Here is a tiny trained network, its code and every weight. The questions are about switching its units off for an input and a target symbol, where a switched-off unit gives its printed mean instead of its output.

import numpy as np


def w(rows, s, z=0):
    codes = np.array(rows[::2]) - 128.0
    scale = np.full(codes.shape[1], s)
    scale[-1] = z or s
    return codes * scale


def norm(h):
    return h / np.sqrt((h * h).mean(-1, keepdims=True) + 1e-5)


def f(y):
    return np.maximum(y, 0)


def softmax(a):
    e = np.exp(a - a.max(-1, keepdims=True))
    return e / e.sum(-1, keepdims=True)


def log_softmax(a):
    a = a - a.max(-1, keepdims=True)
    return a - np.log(np.exp(a).sum(-1, keepdims=True))


def net(x, mask):
    ids = ['ΞΠΩαβδεζηθλμστψ'.index(c) for c in x.split()]
    T = len(ids)
    res = E[ids] + P[:T]
    u = 0
    for l in range(2):
        q, k, v = (norm(res) @ M[l].T for M in (Q, K, V))
        z = softmax(np.where(np.tri(T) > 0, q @ k.T / 3**0.5, -1e9)) @ v
        res = res + np.where(mask[u], z, O[l][:, -1]) @ O[l][:, :-1]
        u += 1
        y = f(norm(res) @ A[l][:, :-1].T + A[l][:, -1])
        res = res + np.where(mask[u : u + 8], y, B[l][:, -1]) @ B[l][:, :-1]
        u += 8
    return log_softmax(norm(res)[-1] @ U[:, :-1].T + U[:, -1])


Q, K, V, O, A, B = {}, {}, {}, {}, {}, {}
E = w([
[89,115,68,104],'Ξ',
[124,116,102,83],'Π',
[110,74,4,162],'Ω',
[57,130,105,193],'α',
[114,116,83,149],'β',
[158,121,129,161],'δ',
[157,80,161,124],'ε',
[135,124,130,67],'ζ',
[135,153,180,84],'η',
[157,188,189,99],'θ',
[120,77,172,170],'λ',
[133,43,170,114],'μ',
[87,117,142,69],'σ',
[186,194,93,151],'τ',
[143,157,35,178],'ψ',
],0.024)
P = w([
[226,226,9,145],'0',
[229,145,47,167],'1',
[170,231,100,154],'2',
[155,228,137,158],'3',
[210,65,143,167],'4',
[229,8,153,148],'5',
[143,101,218,167],'6',
[181,2,234,155],'7',
],0.0038)
Q[0] = w([
[154,66,183,4],'0.h0',
[129,249,143,39],'0.h0',
[4,144,107,65],'0.h0',
],0.014)
K[0] = w([
[138,100,191,4],'0.h0',
[131,222,123,88],'0.h0',
[39,150,118,96],'0.h0',
],0.021)
V[0] = w([
[116,167,137,149],'0.h0',
[152,167,69,55],'0.h0',
[48,18,211,3],'0.h0',
],0.0055)
O[0] = w([
[112,141,107,133,98],'0.h0',
[96,161,133,98,200],'0.h0',
[94,247,107,105,255],'0.h0',
],0.011,0.0023)
A[0] = w([
[244,180,127,86,81],'0.n0',
[60,59,197,144,193],'0.n1',
[221,166,75,252,115],'0.n2',
[54,156,196,232,101],'0.n3',
[54,49,122,227,4],'0.n4',
[198,214,58,195,227],'0.n5',
[81,111,42,69,116],'0.n6',
[85,39,223,29,70],'0.n7',
],0.011,0.0029)
B[0] = w([
[176,147,171,201,253],'0.n0',
[164,139,114,165,188],'0.n1',
[73,26,85,75,249],'0.n2',
[122,121,219,192,162],'0.n3',
[192,206,125,22,213],'0.n4',
[181,66,151,159,213],'0.n5',
[185,179,125,119,221],'0.n6',
[7,147,129,163,201],'0.n7',
],0.017,0.005)
Q[1] = w([
[226,26,125,223],'1.h0',
[231,247,138,81],'1.h0',
[118,94,35,2],'1.h0',
],0.017)
K[1] = w([
[191,21,110,175],'1.h0',
[245,184,66,117],'1.h0',
[94,123,85,5],'1.h0',
],0.022)
V[1] = w([
[163,105,254,156],'1.h0',
[95,233,127,147],'1.h0',
[30,112,193,112],'1.h0',
],0.0088)
O[1] = w([
[89,144,73,98,223],'1.h0',
[165,60,85,138,181],'1.h0',
[245,155,59,96,5],'1.h0',
],0.012,0.0031)
A[1] = w([
[48,111,169,94,128],'1.n0',
[90,193,135,118,227],'1.n1',
[251,126,110,184,9],'1.n2',
[154,156,82,153,111],'1.n3',
[108,160,217,122,89],'1.n4',
[168,90,164,168,252],'1.n5',
[201,110,62,111,113],'1.n6',
[81,135,98,151,98],'1.n7',
],0.018,0.0031)
B[1] = w([
[170,179,175,94,181],'1.n0',
[53,25,147,73,255],'1.n1',
[211,196,230,157,180],'1.n2',
[82,184,124,158,160],'1.n3',
[112,174,135,254,242],'1.n4',
[83,159,162,53,204],'1.n5',
[148,214,77,229,170],'1.n6',
[135,91,142,195,150],'1.n7',
],0.016,0.0094)
U = w([
[61,69,112,217,126],'Ξ',
[172,154,46,171,228],'Π',
[134,121,132,99,37],'Ω',
[130,112,128,103,69],'α',
[193,117,179,19,130],'β',
[150,38,52,129,209],'δ',
[217,198,106,56,144],'ε',
[140,113,127,96,96],'ζ',
[137,122,129,104,26],'η',
[142,114,124,111,37],'θ',
[139,124,135,102,2],'λ',
[106,97,136,142,47],'μ',
[63,195,63,51,163],'σ',
[138,202,210,165,195],'τ',
[189,9,173,128,128],'ψ',
],0.013,0.0042)

Each question gives the input, a string of symbols that net reads in full, and the target symbol t.
The units are the heads (3 rows each of Q, K, V and O) and the neurons (one row each of A and B). Each row of codes is followed by its name. A weight is (code - 128) times the scale printed after its matrix; where a second scale follows, it is the last column's (O, A, B and U).
mask holds one flag per unit, layer by layer, with each layer's heads first. A switched-off unit (its flag False) gives its mean, the last column of its rows in O or B, instead of its output. The means were averaged over made-up inputs and are rounded, as every weight is.
A unit's drop is (log p(t) with every unit on - log p(t) with that unit switched off) / (log p(t) with every unit on - log p(t) with every unit switched off).
The circuit of an input: a set's keep is (log p(t) with only the set's units on - log p(t) with every unit switched off) / (log p(t) with every unit on - log p(t) with every unit switched off). Starting from the 12 units with the biggest drops (on a tie, the unit counted first), units are removed one at a time, each time the one whose removal leaves the highest keep (on an exact tie, the one counted first), for as long as the keep stays at least 0.8.
circuit, biggest first: the units of the circuit, biggest drop first
unit that matters most: the unit with the biggest drop
k most important neurons: the k neurons with the biggest drops, biggest first
k most important neurons of layer l: the k neurons of layer l with the biggest drops, biggest first
input η η Ω σ, target σ: 3 most important neurons : 1.n4; 0.n0; 1.n6
input ζ η α σ α ζ, target Ξ: 2 most important neurons : 1.n1; 1.n4
input σ σ ψ σ η η, target Ξ: 2 most important neurons of layer 0 : 0.n7; 0.n2
input η δ η θ τ Ξ, target τ: 3 most important neurons : 1.n2; 0.n6; 0.n4
input η Ξ η, target Ξ: unit that matters most : 0.n2
input η δ λ ε ψ, target δ: circuit, biggest first : 0.n2; 1.n4
input τ η β, target ε: 3 most important neurons : 0.n4; 1.n1; 1.n4
input ψ δ σ μ, target Ξ: 3 most important neurons : 0.n7; 1.n7; 0.n1
input ζ μ ψ Π σ μ ζ, target Ξ: circuit, biggest first : 1.n2; 0.n4
input Ω θ σ τ ζ α, target τ: circuit, biggest first : 0.n3; 0.n4
input σ δ δ β τ, target ψ: 2 most important neurons of layer 0 : 0.n2; 0.n5
input ψ ε Ω σ ε, target Ξ: 2 most important neurons of layer 0 : 0.n0; 0.n7
input σ Π η Π, target Ξ: 2 most important neurons : 0.n2; 0.n4
input η Π ε σ ζ η Π, target Ξ: unit that matters most : 0.h0
input ε μ μ σ σ α σ δ, target β: 3 most important neurons : 0.n2; 0.n0; 1.n4
input θ σ σ δ β, target ε: 3 most important neurons of layer 0 : 0.n4; 0.n0; 0.n2
input ψ Π ψ Ξ Ω α, target τ: 3 most important neurons : 0.n3; 0.n4; 1.n4
input τ δ δ η δ σ μ, target Ξ: 3 most important neurons : 0.n7; 0.n1; 1.n7
input λ α ζ Ω σ ζ Ξ, target τ: 2 most important neurons of layer 0 : 0.n2; 0.n6
input β ε δ σ σ μ σ Ω, target Π: 2 most important neurons : 1.n6; 0.n0
input ε Ω τ, target ψ: 3 most important neurons of layer 0 : 0.n2; 0.n5; 0.n0
input Π Ξ σ, target σ: 2 most important neurons : 0.n0; 1.n4
input σ ε σ τ ζ δ, target β: 2 most important neurons of layer 1 : 1.n4; 1.n1
